Below are the code and all the weights of a small trained network. Each question names an input and a class and asks about switching units off, where a switched-off unit gives its printed mean instead of its output.

import numpy as np


def w(rows, s, z=0):
    codes = np.array(rows[::2]) - 128.0
    scale = np.full(codes.shape[1], s)
    scale[-1] = z or s
    return codes * scale


def f(y):
    return np.maximum(y, 0)


def log_softmax(a):
    a = a - a.max(-1, keepdims=True)
    return a - np.log(np.exp(a).sum(-1, keepdims=True))


def net(x, mask):
    res = np.array(x, float).reshape(1, 8) / 4 @ E
    y = f(res @ A[0][:, :-1].T + A[0][:, -1])
    res = res + np.where(mask, y, B[0][:, -1]) @ B[0][:, :-1]
    return log_softmax(res[-1] @ U[:, :-1].T + U[:, -1])


A, B = {}, {}
E = w([
[131,131,128,127,121,129,136],'x0',
[183,163,129,212,142,46,123],'x1',
[32,119,29,177,153,123,158],'x2',
[114,139,132,120,131,115,110],'x3',
[139,123,121,133,127,138,131],'x4',
[148,115,110,129,134,141,123],'x5',
[97,66,124,146,5,81,80],'x6',
[126,126,126,131,130,130,121],'x7',
],0.013)
A[0] = w([
[207,223,169,136,91,80,104,147],'n1',
[71,87,48,116,50,86,126,124],'n2',
[165,137,99,207,96,17,99,93],'n3',
[170,59,249,48,78,151,67,254],'n4',
[94,189,93,198,199,120,159,186],'n5',
[193,187,216,89,191,154,124,160],'n6',
[54,170,84,47,143,254,102,127],'n7',
[149,107,131,245,41,98,60,70],'n8',
[246,193,164,199,158,71,107,155],'n9',
],0.0092,0.0058)
B[0] = w([
[110,58,182,153,125,236,120,213],'n1',
[47,47,67,160,67,217,82,212],'n2',
[114,219,117,91,222,207,188,217],'n3',
[249,136,233,58,90,142,114,247],'n4',
[143,146,91,213,195,84,232,229],'n5',
[90,139,193,130,120,254,71,233],'n6',
[82,111,79,84,126,175,155,207],'n7',
[152,173,88,29,134,203,228,212],'n8',
[52,61,172,205,143,224,70,252],'n9',
],0.0073,0.014)
U = w([
[164,206,182,61,144,189,119,199],'0',
[40,45,153,239,40,179,4,152],'1',
[67,169,62,78,151,132,186,170],'2',
[123,182,120,218,192,71,144,4],'3',
[185,90,171,43,2,74,63,76],'4',
],0.0086,0.003)

Each question gives the input, the list of numbers given to net, and the class t.
The units are the neurons (one row each of A and B). Each row of codes is followed by its name. A weight is (code - 128) times the scale printed after its matrix; where a second scale follows, it is the last column's (A, B and U).
mask holds one flag per neuron, in row order. A switched-off neuron (its flag False) gives its mean, the last column of its row in B, instead of its output. The means were averaged over made-up inputs and are rounded, as every weight is.
A unit's drop is (log p(t) with every unit on - log p(t) with that unit switched off) / (log p(t) with every unit on - log p(t) with every unit switched off).
The circuit of an input: a set's keep is (log p(t) with only the set's units on - log p(t) with every unit switched off) / (log p(t) with every unit on - log p(t) with every unit switched off). Starting from all 9 units, units are removed one at a time, each time the one whose removal leaves the highest keep (on an exact tie, the one counted first), for as long as the keep stays at least 0.8.
circuit, biggest first: the units of the circuit, biggest drop first
unit that matters most: the unit with the biggest drop
top k neurons: the k neurons with the biggest drops, biggest first
drop when u is switched off: that unit's drop, to one decimal
input [5,6,1,2,-1,1,8,-8], class 2: circuit, biggest first	(n8)
input [3,-2,2,-4,1,3,-7,7], class 2: top 2 neurons	(n4; n7)
input [-7,5,0,8,1,6,5,3], class 0: top 2 neurons	(n8; n3)
input [7,6,5,-7,-4,-1,1,-3], class 2: top 2 neurons	(n8; n3)
input [4,6,5,6,8,1,0,6], class 3: top 2 neurons	(n5; n7)
input [-4,5,2,-3,-6,-3,-8,0], class 3: top 2 neurons	(n5; n2)
input [-6,2,6,-4,-2,-1,-5,5], class 3: circuit, biggest first	(n5; n8)
input [-5,5,2,0,-7,6,-6,8], class 3: top 2 neurons	(n5; n2)
input [6,-7,1,-3,-3,-6,-4,-7], class 2: top 2 neurons	(n7; n4)
input [-2,6,2,8,-2,3,-7,6], class 3: top 2 neurons	(n5; n2)
input [-5,7,-4,-8,-6,8,-1,6], class 1: top 2 neurons	(n9; n1)
input [6,-4,-2,-3,-7,2,6,4], class 4: drop when n4 is switched off	0.1
input [1,1,-1,5,-4,2,-8,-4], class 1: drop when n3 is switched off	0.3
input [4,-4,2,2,-4,4,-4,-3], class 2: unit that matters most	n4
input [-6,2,-6,7,-3,4,-6,5], class 1: drop when n9 is switched off	0.4
